In the rows, 128 means zero.
Rows lie near named flat spaces through zero. A row that begins with a name and a colon came from that space; any other row is followed by the name of its block's space that it lies nearest.
kelarbatu: [139 112 159 147 101 134 136 123 135 122 149  81 131 138 144 126 129 134
 161 127 163 166]
koseniv: [ 84 134 159 127  73  87 145  61  98 168 166  65 178 162 110 122 144 116
 108  61 158 198]
nizigozu: [141 122 135 106 154 117 138 152 173  45 130 124  83  92 109  83 104 180
 180 150 152 178]
nizigozu: [118 140 145 145 107 140 128  94 118 146 137 137 176 168 170 142 172  87
 101 132 133 104]
kaniffini: [145 112 164  95 124 113 125 137 150 116 150 124 104  95 192 114 120 142
 169 139  87 191]
nizigozu: [104 138  52 101 154 161 124 139 126 158  87 147 142 139  56 173 129  84
  77 108 127  57]
zenolsov: [151 125 138 154  92  98 102 122 100 177 148  90 111 129 135 157 117 143
 133  98 106 172]
mosvel: [133 129 157 170 189 124 113  60 106  86 107 172 113 140 188 113 199 158
 133 169 122  93]
zenolsov: [150  96 145 124  90 113 136 171  79 203 142 103 110 121 122 125  63 123
 144  98  96 155]
koseniv: [120  84 144 148 175 177 135  87  93 139 101 127 107 125  82 123 110 145
 110 144 131  77]
nizigozu: [ 98 111  92  90 170 130 153 112 100 143  90 122 134 147 115 135 166  95
 144  94 153 113]
kaniffini: [ 81 159 104 102 145 113 134 149 197  83 132 138 138  53 127 117 123 167
 122 136 122 124]
kelarbatu: [ 80 121 145  93 178 122 160 117 127 115 113 178 141  82 173  82 138 138
 126 146  95  93]
koseniv: [159 125 141 118 103 124 108 117 133 122 147 113 107 149 103 133 109 126
 125 122 117 184]
koseniv: [109 105 154 151 138  99 126  63  94 140 134  70 108 119 111 126 141 175
 146  92 146 178]
mosvel: [166 156  88 158 162  63  91 169 116 108 107 163  63  94 146 131 136 191
 161 133  98 130]
mosvel: [ 83 100 147 122 139 169 154 101 156 124 131  80 150  96 122 130 128 137
 135 129 160 120]
koseniv: [112 143  35 103 140 115 119 167 152 147  97  82 122 113 105 196 163 113
 159  77 160 130]
koseniv: [ 76 136  94 121 132 108 140 123 117 176 117 100 159 104 139 157 157 120
 125  83 135 109]
zenolsov: [142 113 133 135 150 130 120 115 129 102 122 115  90 118  98 120 115 163
 144 134 135 148]
mosvel: [ 97 108 143 129 160 149 135  92 145 112 122 106 126  92 136 128 142 155
 136 137 137 121]
zenolsov: [156 136  82 104 132 120 116 193 147 126 113 138 100 115 129 149 117 119
 155 126 115 132]
kaniffini: [103 116  99 106 136 154 152 163 150 132 114 106 136 102  92 134 105 121
 137 119 155 105]
koseniv: [128  97 117 152 151 145 152 140 100 139 101  93 123 140 134 134 149 126
 179 121 186 100]
kaniffini: [161  88 165 139 118 130 120 123  99 164 138  96 100 129 176 141 123 132
 169 126 107 165]
mosvel: [121 110 103 134 156 153 121 143 152 126 110  98 101  81 108 157 117 158
 146 132 136 110]
kaniffini: [138 138 157 123  87  94 119 168 136 141 168 143 108  74 103  92  33 174
 103 131  64 166]
zenolsov: [ 60 114 117 105 139 118 155 131 112 189 122 109 150  64 119 128 103 140
 112  90 103 102]
zenolsov: [105 130 109 123 157 119 140 141 133 113 112 135 118  94 107 112 118 155
 134 127 135 108]
kelarbatu: [147 128 106 162 144 130 122 102  89 127 101 121 127 194 119 148 183 106
 141 118 179 107]
kelarbatu: [168 124 114 175 128 100 120 146 109 111 118  85  94 153 135 139 157 155
 197 116 189 157]
kelarbatu: [118 136 101 112 128 129 119 107 119 141 120 126 131 149  68 144 124 112
  91 102 126 130]
kelarbatu: [120 127 154 163  84 112 156 146 132 127 155  73 156 131 151 110 129 140
 171 116 191 156]
mosvel: [136 132 147 158 144  97 126  86  87 110 123 141 116 159 126 100 153 151
 132 127 143 137]
nizigozu: [113 129 153 120 140  70 179 157  86 106 127 164 130 124 144  34 110 151
 165 125 146 137]
kelarbatu: [150 123 154 176 121 137 122 103 106 122 131 122 130 166 140 126 148 131
 132 144 155 118]
kaniffini: [157  96 147 168 120 151 134 123 105 133 126  82 116 162 129 138 136 127
 168 130 180 134]
kelarbatu: [ 89 107 112  48 138 127 164 152 166 126 126  89 138  88 151 127 134 108
 179  97 140 175]
nizigozu: [113 132 110 135 114 126 140 138 113 162 122 112 158 145 139 146 149  99
 131 106 151 107]
kaniffini: [104 125  74  67 164 143 103 132 184 129 110 109 100  62 109 184 129 137
 124 111  85 142]
zenolsov: [125 166 107 150  94  79 135 176 104 158 135 150 156 135 147 119 126 120
 121 110 128 107]
koseniv: [109 213 126 107 117  89 114 136 205  39 157 219 160 103 144  81 133 147
  69 171  90 129]
nizigozu: [150 121 130 143 104 130 106 147 143 146 144  94 106 103 130 157 103 148
 140 125 112 154]
kaniffini: [130 141 113  53 138 136 140 138 170  73 125 163 135 152 121 106 139  84
 130 137 130 159]
koseniv: [121 133 134 128 158 140 114  96 141  94 123 157 110 111  88 114 113 158
  91 151 106 113]
mosvel: [132 153 115 147 143  83 123 168 145 100 125 146 111  86 180 115 145 172
 167 141 124 126]
mosvel: [189 160 127 117 109 109 111 162 156  65 140 171 113 175 157 110 145 107
 151 158 132 168]
kelarbatu: [ 75 161  85 110 148  85 145 139 111 139 110 164 146 100  82 103 116 142
  90  98 117  92]
koseniv: [113 118 167 142 146 127 128 105 110 141 133 161 126  93 161 104 114 156
 105 152  78 100]
kaniffini: [ 91 146 100 137 132 126 142 133 101 162 111 156 165 132 100 126 126 110
  81 115 128  59]
kaniffini: [168 125 149 122 118 131 115 121 158  72 145 114 100 150 126 118 129 137
 158 146 147 191]
zenolsov: [177 135 138 178  88 129 111 179 132 157 141 120 141 144 252 171 171 101
 177 152 128 114]
nizigozu: [134 144 162 145 145 139 123  90 168  38 140 153 123 133 122  89 141 162
 119 177 150 137]
nizigozu: [113 136 116 146 116 149 121  97 111 169 122 123 169 164 138 169 168  85
  92 116 134  87]
kelarbatu: [129 112 112  85 153 145 133 136 144 124 111 127 120 124 158 145 152 101
 156 128 121 134]
mosvel: [138 143 108 142 146 109 118 167 153 102 119 140 106  89 165 132 139 161
 162 146 124 119]
nizigozu: [118 129 145 142 146 127 128  84 101 124 122 153 134 146 121 111 142 132
 100 135 122 107]
mosvel: [138 162 124 151 151  77 115 151 131 101 122 181 117 100 214 111 167 161
 153 154 100 111]
zenolsov: [181  84 171 118 126 165 122 107 116 108 136 114  84 166  91 112  90 124
 143 147 129 177]
zenolsov: [119 139 117 169 148 100 131 148 125 114 117 128 117  92 146 117 138 178
 155 135 147 103]
[100 106 127 105 137 122 132 155 137 176 130 108 117  44 167 145 100 153
 145 114  75 129] : kaniffini
[128 130 141 166 123 135 152 124 111 110 125 125 154 168 133 105 152 119
 142 139 190 101] : kaniffini
[132 117 131 104 147 123 133 130 135 106 123 130 105 115 126 112 122 140
 150 130 124 152] : nizigozu
[140 127 168 179 129 148  91  52 125 118 143 124 120 140 126 145 144 156
  88 153 112 126] : nizigozu
[145 133 116 135 128 128 120 154 133 128 123 138 121 126 149 139 133 124
 140 138 122 116] : kelarbatu
[129 109 150 167 159 173 171 123 115  70 105 143 142 171 108  76 141 126
 149 173 216  66] : koseniv
[133 116 116 105 173 153 111  75 107 125  99 159 111 159 104 144 154 104
  97 133 104 109] : kelarbatu
[ 96 142 144 142 126 125 144 112 113 136 132 159 164 127 128 101 125 127
  87 136 122  85] : kelarbatu
[123 103 171 110 107 179 133  80 141 135 149 105 155 157 131 137 130  89
 105 136 128 146] : kelarbatu
[123 125 108 103 114 102 144 182  83 196 120 151 133 118 129 121  89 103
 122  99  87 109] : nizigozu
[ 95 141 142 135 114 109 161 159 120 139 138 153 163 101 142  84 101 137
 116 132 126  94] : kaniffini
[183 132  73 110 135 100 115 227 131 118 108 141  62 110  96 130  81 146
 176 123 118 147] : zenolsov
[157 128 157 118 100 131 154 143 114  98 141 153 142 192 116  76 111  92
 135 143 160 148] : kaniffini
[134 124 122 128 136 113  83 111 134 160 134 113  88  76 136 173 117 166
 115 116  58 155] : kaniffini
[113 142 131  95 139 114 133 130 160  97 134 150 135 106 164 111 144 130
 136 138 111 145] : kaniffini
[133 113 136 121 117 138 123 120 112 161 132 116 125 134 119 142 112 115
 117 117 109 136] : koseniv
[140 126 151 132 143 126 117 111 134  97 134 147 101 114 113 104 108 162
 119 150 107 141] : nizigozu
[ 96 136  91 125 139  92 137 167 118 162 116 121 123  71 119 131 108 158
 135  98 114 110] : zenolsov
[130 114 167 132  92 130 129  93  96 166 152 111 145 158 120 124 111 109
 103 112 115 154] : zenolsov
[140 162 114 111  97 116 127 161 162 101 142 146 149 148 137 123 134 102
 127 133 138 145] : koseniv
[114 142 139 152 115 124 150 157 165  79 144 114 140 102 110  90 105 167
 145 146 179 127] : kaniffini
[105 108 160 126 138 141 177 138  99 124 124 154 147 129 109  61  90 127
 124 143 147  91] : zenolsov
[120 136 119  85 129 143 124  98 143 110 129 142 137 156  80 128 127  98
  89 121 121 145] : zenolsov
[148 118 132 125 125 151 128 149 126 136 125 144 124 137 134 129 112 109
 126 145 115 110] : koseniv
[145 116 134 157 169 124 105  47  76 110 106 131  89 176  67 125 151 152
 109 122 142 135] : kelarbatu
[142 137 172 155  86 127  91  33 117 138 164  98 146 187 130 157 164 114
  86 115 123 183] : zenolsov
[135 124 179 169 136  89 137  90 116  74 144 108 109 131 152  78 150 188
 175 139 170 178] : koseniv
[119 100 131 128 150 139 127  88 120 120 121  83  98 120  60 130 111 160
 132 109 150 156] : mosvel

Rows lie near named flat spaces through zero. A row that begins with a name and a colon came from that space; any other row is followed by the name of its block's space that it lies nearest.
ruvi_kinan: [165 129 101 127  83 105 144 116 141 147 155 136 155 149 110 104 174 160
 144 102 132  94]
maduv_zuzor: [110 132 151 125 157 127 110 141 120  89 115 107 127 124 138 150  96 114
 118 140 123 151]
maduv_zuzor: [183 140 142 139  62 139 131 102 114 126 187 140 131 162 137 109 169 155
 154 110 129 120]
figub_tuke: [145 137 134 125 101 148 115 121 125 112 139 133 116 154  83 175 103 144
 137  99 107 145]
figub_tuke: [126 168 129  96 105 141  88 121 141 152 146 138 151 121  72 120 100 123
 111  78 133 101]
pasup_talu: [141 163 126 120  88 141 153 166 134 130 149 170  99 115 138 101 154 143
 113 136  97 157]
dibob_zoga: [143 113 120 134 116 130 148 114 116 124 137 161 114 146 134 137 124 151
 135 141 113 145]
pasup_talu: [120 138 139 152 128 105 133 133 143 141 105 136 129 156 138  96 195 139
 145 146 143 101]
figub_tuke: [117 140 137 123 142 126 122 147 130 123 128 108 136 100 155 103 131 104
 115 136 138 127]
figub_tuke: [129  79 103 124 148  99 149  74 113 163 141 159 143 130 154 102 135 151
 126 157 150 103]
dibob_zoga: [136 158 178 102 115 125 110 159 120 106 202  73 114  76 174  99 183 117
  88 140 136 148]
pasup_talu: [142 116 116 157 139 104 146 145 131  82  94 101 161 154 158 126 129 123
 160 135 127 126]
ruvi_kinan: [142 123  55 101 100 147 156 175 165 159 121  89 127  78  49 175 103 115
 118  57  99 129]
dibob_zoga: [123 147 197 150 133 155  82 117 108  81 127 106 106 168 127 169 115 118
 146 131 130 152]
nas_zibu: [168 184 129 165  76 207 127 152 115  99 113 150 153 138 172  84  57  65
 179  92 116 140]
pasup_talu: [123 147 152  98 114 101  97 111 137 144 167 133 127 138  87 126 172 166
 102 118 137 107]
dibob_zoga: [111 113 136  94 140 137 103  92 120 170 165 124 111  97  98 146 116 130
  94 120 143 120]
maduv_zuzor: [127 146 148 146 121 154 103  90 116 144 118 167 140 160 134 101 106 115
 152 124 147 105]
nas_zibu: [148 134 137 154 119 122 103  82 116 106 113 145 183 193 134 109 101 130
 174 113 150  91]
maduv_zuzor: [125 116 108 111 136 102 145 155 142 122 131 104 126 105 116 143 145 141
 108 129 116 137]
pasup_talu: [127 135 126 149 124 131 145 150 135 124 103 136 118 138 141 118 149 125
 143 140 121 133]
nas_zibu: [162 174 129 134  77 170 122 125 115 122 148 175 152 139 151  79  87 110
 147 103 120 128]
figub_tuke: [146 152 152 138 103 146 121 159 128  87 137  97 115 137 127 151 134 121
 139 113 110 154]
maduv_zuzor: [156 129 157 154 101 173 122  97  98 121 154 138 114 149 161 124 115 114
 157 129 134 140]
nas_zibu: [185 114 106 115  83 109 139  97 118 125 195 114 171 133 139 105 145 152
 137 100 137 105]
nas_zibu: [118 126  99  51 134 129 113 141 137 160 187  87 135  31  88 141  88 112
  56  89 126 131]
dibob_zoga: [159  86  91 157 107 126 184  95 111 134 119 197 112 175 145 134 129 171
 163 155 106 143]
ruvi_kinan: [130 126 106 104 155 106 140 140 110  77 130 148 175 101 185  95  50 119
 104 150 114 152]
pasup_talu: [153 132 128 128 106 113 146 130 121 119 159 137 138 128 166  90 161 143
 128 142 128 129]
ruvi_kinan: [ 94 122  64 116 139 107 151 174 186 177  58 126 114 118  23 175 145 143
 119  93 106 108]
maduv_zuzor: [167 137 133 133  90 128 115 115 126 112 161  96 158 149 121 127 142 132
 151  92 138 108]
ruvi_kinan: [139  93 107 126 134 113 149 105 120 145 146 124 137 115 151 115 139 135
 127 140 140 117]
dibob_zoga: [126 133 107  94 114 133 124 113 133 168 153 160 126 107  90 125 110 142
 101 108 123 119]
nas_zibu: [111 113 138 111 156 105 110 106 121 121 133 125 136 131 119 144 114 142
 110 139 136 126]
figub_tuke: [199 138 168 154  69 124 147 142 103  65 208  75 133 140 215  95 207 137
 154 140 129 151]
figub_tuke: [156 130 136 117 108 114 136 109 110 138 194 127 154 102 198  52 167 128
 116 146 153 110]
nas_zibu: [148 109 141 123 131 123 138 121  99  84 165 118 124 121 174 138 112 137
 120 152 117 165]
maduv_zuzor: [137 120 110 107 134  96 122 143 141 103 138  72 165 112 108 146 123 129
 118 100 130 117]
maduv_zuzor: [141 169 177 135 108 110  94 160 136  61 136  82 136 166 112 152 162 142
 138 111 119 138]
ruvi_kinan: [119  71 105 148 158 128 150  98 123 156 102 116 114 130 129 156 128 124
 146 143 142 119]
ruvi_kinan: [134 174 149 126 104 187  99 169 129  91 123 103 113 117  98 170  65  88
 132  83 100 166]
ruvi_kinan: [119 183 131 118 113 126 110 173 152  99  98 148 141 146  86 132 106 132
 123 103 101 136]
pasup_talu: [140  94 133 118 145  96 110  67 109 138 168 101 175 128 158 100 136 132
 128 132 174  85]
maduv_zuzor: [ 90 125 133 106 172 100 134 163 133 103 108 134 105 104 131 147 118 140
  86 166 106 166]
figub_tuke: [124 173 113 142  88 133 136 161 169 167  91 164 118 155  76 106 182 141
 146 102 118  99]
dibob_zoga: [141  83 114 128 131 123 163 103 103 119 146 164  98 138 145 159 114 164
 124 162 105 167]
figub_tuke: [142 165 128 108  87 144 142 131 123 172 181 185 124  92 172  38 159 128
 103 140 132 121]
nas_zibu: [117  93 115  92 152  84 122 110 134 144 156  92 135 104  97 154 148 154
  93 126 140 113]
pasup_talu: [142 115 150 138 125 102 118 120 125  89 137  91 128 167 113 170 159 157
 143 126 126 133]
pasup_talu: [160 123 123 139 108 118 155 139 117  94 149 124 138 134 173 110 144 138
 140 141 117 145]
dibob_zoga: [147 118 110 187 109 142 150 102 126 121  64 187 135 217 117 139 112 145
 200 127 117 117]
nas_zibu: [ 97 162 132 145 149 140  64  93 146 147  52 147 193 181  71 115  62  92
 167  80 165  56]
ruvi_kinan: [120  99  94  95 165  96 154 133 118 123 145 132 153  71 179  95  96 124
  87 160 128 140]
dibob_zoga: [ 73 107 109  84 192 119  94 122 143 158 103  92 139  76  70 170  65 102
  84 107 143 112]
[168 143 107 111  87 109 139 128 128 117 171 138 169 128 140  88 135 147
 127 108 124 115] : ruvi_kinan
[122 149 141 184 128 168 135 157 132 110  59 135 114 160 150 125 118  89
 177 135 122 138] : nas_zibu
[152 133 122 177 100 146 154 145 134 122  99 124 125 160 149 115 161 116
 179 125 126 123] : nas_zibu
[131 183 186 174 110 149  83 144 139 105 102  83 148 170 140  99 171  88
 176 106 159  93] : dibob_zoga
[131 177 115  84  88 146 138 156 135 161 172 192 113  81 126  75 124 137
  81 122 103 144] : pasup_talu
[128 105 107 115 147 150 126 106 110 134 135 120 147  94 143 131  55  96
 121 119 136 131] : pasup_talu
[121 133 133 111 127 135 112 127 130 130 136 127 118 123  95 155 110 133
 113 114 120 136] : pasup_talu
[120 141 144 138 133 140 124 130 121 117 113 153 118 140 141 123 113 124
 132 143 122 142] : nas_zibu
[121  88 124 186 167 135 131  88 109  90  44 153 144 207 138 169  60 122
 192 148 130 130] : ruvi_kinan
[141  78 114 153 143  94 170 103 115 132 130 132 130 142 186 104 177 149
 146 175 143 120] : figub_tuke
[136 129 124 141 129 122 134 164 136  68  96 100 129 153 107 182 104 133
 145 116  97 159] : pasup_talu
[138 169 151 142 107 156 104 106 109 108 122 194 151 169 150  89  76 120
 150 127 126 127] : nas_zibu
[121 115 105 137 124 128 138 112 140 153  95 167 113 164  73 161 123 156
 144 119 115 121] : figub_tuke
[119 105  78  81 163  74 178 196 142 109 147  83 142  31 177 103 139 124
  65 157 110 156] : dibob_zoga
[157 121 109 153 108 141 144 140 134 121 120  86 147 130 137 128 136 105
 163 101 134 115] : nas_zibu
[ 99 128 132 108 154 132  87 127 140 117 100 101 127 134  47 204  72 125
 116  92 120 131] : pasup_talu
[143  97 110 117 122 123 162 114 108 118 153 169 101 129 140 151 111 166
 115 155  98 169] : dibob_zoga
[127 134 138 134 123 155 119 144 128  97 109 123  99 147  86 196  89 129
 136 110  97 165] : figub_tuke
[137 109 115 151 113 154 167 153 134 150 124 108  78 109 135 148 170 119
 140 134 116 149] : maduv_zuzor
[133 101 107  93 158  93 152 119 103 114 173 136 162  70 212  71 102 127
  85 171 136 140] : ruvi_kinan
[112  80 109 161 172 113 144 113 130 131  72 104 138 144 141 145 125 114
 158 146 147 110] : dibob_zoga
[113 129 148 125 134 115 105 107 135 150 131 123 121 144  99 135 163 143
 124 127 146 104] : pasup_talu
[101 132 130 131 163 115 125 153 140 128  99  99 140 102 152 105 137  99
 120 142 144 117] : figub_tuke
[145  63  86 137 117 133 164  95 136 203 148  89 102 107 101 155 186 135
 142 111 149  97] : ruvi_kinan
[151 156 117 120  96 138 124 149 134 104 136 128 150 131 112 128 100 125
 133  94 110 134] : ruvi_kinan
[135 145 139 167 125 155  85 142 151 111  81  22 172 149  91 158 119  63
 186  57 161  80] : maduv_zuzor
[146  77 126 165 149  80 158 116 121 101 120  78 148 154 185 121 192 140
 162 163 152 112] : figub_tuke
[105 126 119 120 147 132 129 149 141 138 104 121 112 109 105 149 118 119
 114 126 120 136] : ruvi_kinan

Each name stands for a flat space through zero: a line, a plane or more. A row that begins with a name and a colon came from that space; any other row is followed by the name of the space it lies nearest, among the names in its block.
feb_sesu: [173 134 109 132 125 156 141 141 145  98  77 167 124 116 102 127 152 147
  92 133 142 133]
feb_sesu: [143 126 119 128 124 136 141 138 131 108 124 138 118 109 130 128 131 143
 121 125 130 132]
bili_logiz: [144 132 183 117  53  92 130  83 109 141 211 110 107  26 172 178 137 186
 120 124  95 131]
feb_sesu: [ 72 142 110 138 109 126 138 103 109 192 174 134 121 145 128 126 136 119
 195 145  65 123]
nar_peri: [ 74  89 141 153 102  76 128 143 106  82 184  92 101 103 198 151  85 117
 116 121 171 130]
feb_sesu: [162 129 146  98 177 169 141 136 140 124 153 108 147 117 118  95 113 136
 149 100 112 134]
fod_fugav: [161 158 167 139  84 134 144  61  99 143 107 142 119  96  73 181 157 129
 130 147 110 176]
feb_sesu: [114 123  83 133 105 136 161 142 113 129 165 135 118 109 149 133 138 164
 162 120 127 131]
feb_sesu: [149 146 166 123 127 123 159 114 156 102 151 146 141  25 183 117 105 155
 104 145 174 118]
bili_logiz: [111 130 108 138  87  91 140 129 131  99 122 173  73  93 170 116 101 136
 128 147 136 129]
nar_peri: [ 87 137 145 160  88  81 130  97 121 121 119 151 114 104 161 149 109 105
 112 166 173 130]
bili_logiz: [144 153 114  84 162  72 116 160 141 146  69  86 146 107 153 130 135 131
 133 141 136 102]
feb_sesu: [159 105 146 141 116 135 122 153 167  42 112 183  74  87 153  95  97 132
  53 129 133 120]
nar_peri: [119 135 158 140 116  96 129  96 109 104  98 130  98 126 120 142  94  87
 129 142 153 166]
feb_sesu: [100 108 132 134 166 135 133 150 133  93 143 122  97 147 138  85  76  84
 148 119 109 137]
nar_peri: [135 121 117 123 175 169 150 148 133 110 135 121 141 143 117  96 110 119
 150 109 140 140]
zud_digut: [199 110 175 112  94 133  86 111 147  77 117 160 105 117 121 125 116 159
  45  97 156 135]
zud_digut: [129 136  56 125 128 145 146 166 143 147 109 156 142 132 133 117 169 166
 139 137 123  98]
fod_fugav: [113 111 146 150 131 153 137 125 129 113 169 127 137 121 135 127 120 122
 116 123 137 129]
fod_fugav: [101  85  89 140 141 163 143 180 143  90 196 140 118 136 173  83 103 149
 131  97 138 106]
zud_digut: [177 162 144  95 151 113  92 125 175 136  38 167 133 129 114  92 129 120
  86 151 126 101]
zud_digut: [158 130  81  95 131 161 171 142  97 143 169 100 131 115 114 134 146 184
 200  86 108 157]
feb_sesu: [144 145 115 100 134 141 126 112  94 197 135  77 161 162  76 163 176 145
 182 109  81 143]
nar_peri: [139 157 144 109 154 104 126 112 142 128  76 139 135 122 133 104  96 102
 134 145 168 134]
zud_digut: [150  83 116 134 137 188 167 151 112  67 206 108 147 116 144 125 109 174
 128  65 205 158]
fod_fugav: [158 107 118 110 152 147 138 147  99  98 129  81 128 153  99 141 121 133
 147  82 147 168]
fod_fugav: [164 120 121  76 134  80 107 147 109  96 103  91  88 139 141 120  86 138
 147  86 147 156]
fod_fugav: [121 151  34  97 134  99 141 186 156 149  85 165 106 119 169  83 139 163
 166 147 101  84]
fod_fugav: [105  86 160 165 139 190 118 127 145 108 205 139 152 154 131 105 116 119
  90 106 136 112]
nar_peri: [182 165 130  74 106  79 129 101 126 118  84 153  93  86 148 110  89 159
 151 120 166 155]
zud_digut: [ 96 112 167 137  97 103 124 101 100 130 199  97 102 106 152 151 104 121
 146 119  99 143]
nar_peri: [127 127 103 118 109 118 102 123 138 122 105 186  85 176 129  81  96 124
 134 120 129 128]
bili_logiz: [108 116 156 139 152 125 101 129 126 137 125  93 150 165 112 140 130  89
 110 130 121 120]
nar_peri: [141 152 135 118 151 125 159 122 139 119 114 131 149  81 150 115 109 132
 140 140 178 134]
bili_logiz: [174 132 103  76 170 169 127 160 146 173 160  91 198 128 129 112 169 193
 144  89 124  92]
bili_logiz: [104 127 141 113 138 118 147 105  76 154 184  60 124 136 120 148 105 113
 211 102 103 172]
feb_sesu: [149 125 157 111 172 144  97 127 147 132 111 112 173 167 114 106 116 112
 101 110 169 117]
fod_fugav: [148 133 118 107 197 165 176 154 127 112 137  88 165 108 127 107 110 129
 171 106 163 148]
fod_fugav: [102  88 100 148 157 155 130 187 136 103 158 102 139 152 141 122 138 124
 111 112 119 103]
fod_fugav: [123 129  24 122 107 121 141 161  92 150  83 128 120 191  99 152 172 156
 176 115 137 143]
bili_logiz: [166 119 148 118  94 157 129 110 134 121 184 149 126  90 138 126 134 184
 109 102 124 127]
bili_logiz: [143 139 134 136 131 129 129 121 133 114  78 146 123 131 104 132 132 110
 108 144 141 140]
zud_digut: [142 106 185 127 123 133 125  96  92 102 173  79 124 126 112 158 101 117
 130  91 146 176]
nar_peri: [ 58 126 102 149 134 111 105 112 110 171 121 129 148 224 121 118 112  80
 163 136 165 124]
nar_peri: [192 155  93  75 131 159 166 144 132 175 163 102 184  58 138 145 191 233
 161 104 118 109]
bili_logiz: [128 116  89 146 120 179 120 147 149 158 144 155 180 161 116 130 188 168
  94 124 138  85]
zud_digut: [106 107  86 161  67 141 146 131 109 108 158 174  72 133 127 138 138 150
 136 125  98 143]
nar_peri: [139 173 142 139 120 129 147  95 149 159  87 165 161  80 122 141 160 132
 111 179 144 114]
fod_fugav: [ 63  69 149 190 124 151  95 171 165 103 196 135 130 140 165 121 141 105
  44 142  83  60]
bili_logiz: [103 160 145 125 108  74 141 118 116 188 145  75 151  48 159 191 178 142
 145 174  74 100]
zud_digut: [112 110 103 128 134 141 165 156 120  99 181 122 100 100 160 107 100 142
 167 109 114 138]
bili_logiz: [169 135 171 119 148 143 121 115 142 106 100 131 129 116 102 122 119 113
  98 127 128 142]
zud_digut: [ 91 145 117 144 146 127 135 126 153 148 116 161 147 132 149  96 117 104
 135 162 145 100]
feb_sesu: [114 138 115 165  74 144 153 117 171 107 144 242  89  64 171  91 124 155
  93 171 118  97]
zud_digut: [158 117 175 133  84 127 108  87 124  80 130 174  61 122 112 117  87 120
  98 114 115 166]
[ 92 156 130 147  58  45 133  66  68 154  94 115 112 123 130 205 130 111
 157 160 185 172] : fod_fugav
[114 121 131 119 177 161 117 132 145 144 150 126 160 178 125  78 102 107
 146 109 141 115] : feb_sesu
[ 73 137  88 141 157  97 138 147 107 147  83 101 129 176 119 135 124  73
 176 153 130 135] : bili_logiz
[ 95 131 157 125  99  57 107 105  83 158 138  60 115 123 136 191 132 106
 149 137 101 142] : feb_sesu
[145 150 160 117 151 158 145 106 171 140 163 159 182  73 168  85 110 155
 114 135 183  99] : feb_sesu
[102 145 153 138 154 118 152 125 133 131 129 115 114  87 135 123 113  87
 152 163  76 130] : bili_logiz
[152 111 133 112 134 137 122 138 149  72 135 167  84 126 150  69  68 133
 117 100 148 138] : bili_logiz
[110 126 125 130 121 109  98 124 132 137 110 144 115 168 127 114 116 107
 121 134 125 118] : nar_peri
[101 131 154 160 152 165 149  95 112 150 150 106 194 149 104 150 135  98
 138 134 185 144] : fod_fugav
[134 100  95 116 134 126 111 181 137 103 127 120 101 147 139 112 130 142
 115 106  96 109] : fod_fugav
[128 133 151 137 127 105 117 144 147 125 104 119 114  87 133 148 153 114
  89 163  66 102] : fod_fugav
[153 125 181 105 165 119 147 137 130  81 147  83 102  62 147 118  82 111
 135 116 104 152] : feb_sesu
[122 110 128 135  97 106 118 146 143  84 137 163  58 100 161 107 102 130
 103 133  84 118] : zud_digut
[ 95 141 169 160 100 118 127  60 105 156 143 133 158 137 120 160 123 101
 128 149 183 148] : fod_fugav
[113 120 146 182 116 215 148 104 137 160 185 155 172 128  84 149 190 134
 104 145  80 113] : bili_logiz
[125 125 139 124 116 102  91 136 144 141 119 127 125 132 140 133 143 129
  93 138 100  94] : nar_peri
[103 129 115 124 143 115 124 167 165 147 152 126 143  90 183 107 141 144
 115 150  94  64] : bili_logiz
[123  97 140 132  99 112  75 135 137 130 155 121 145 156 152 142 141 150
  67 109 154  91] : bili_logiz
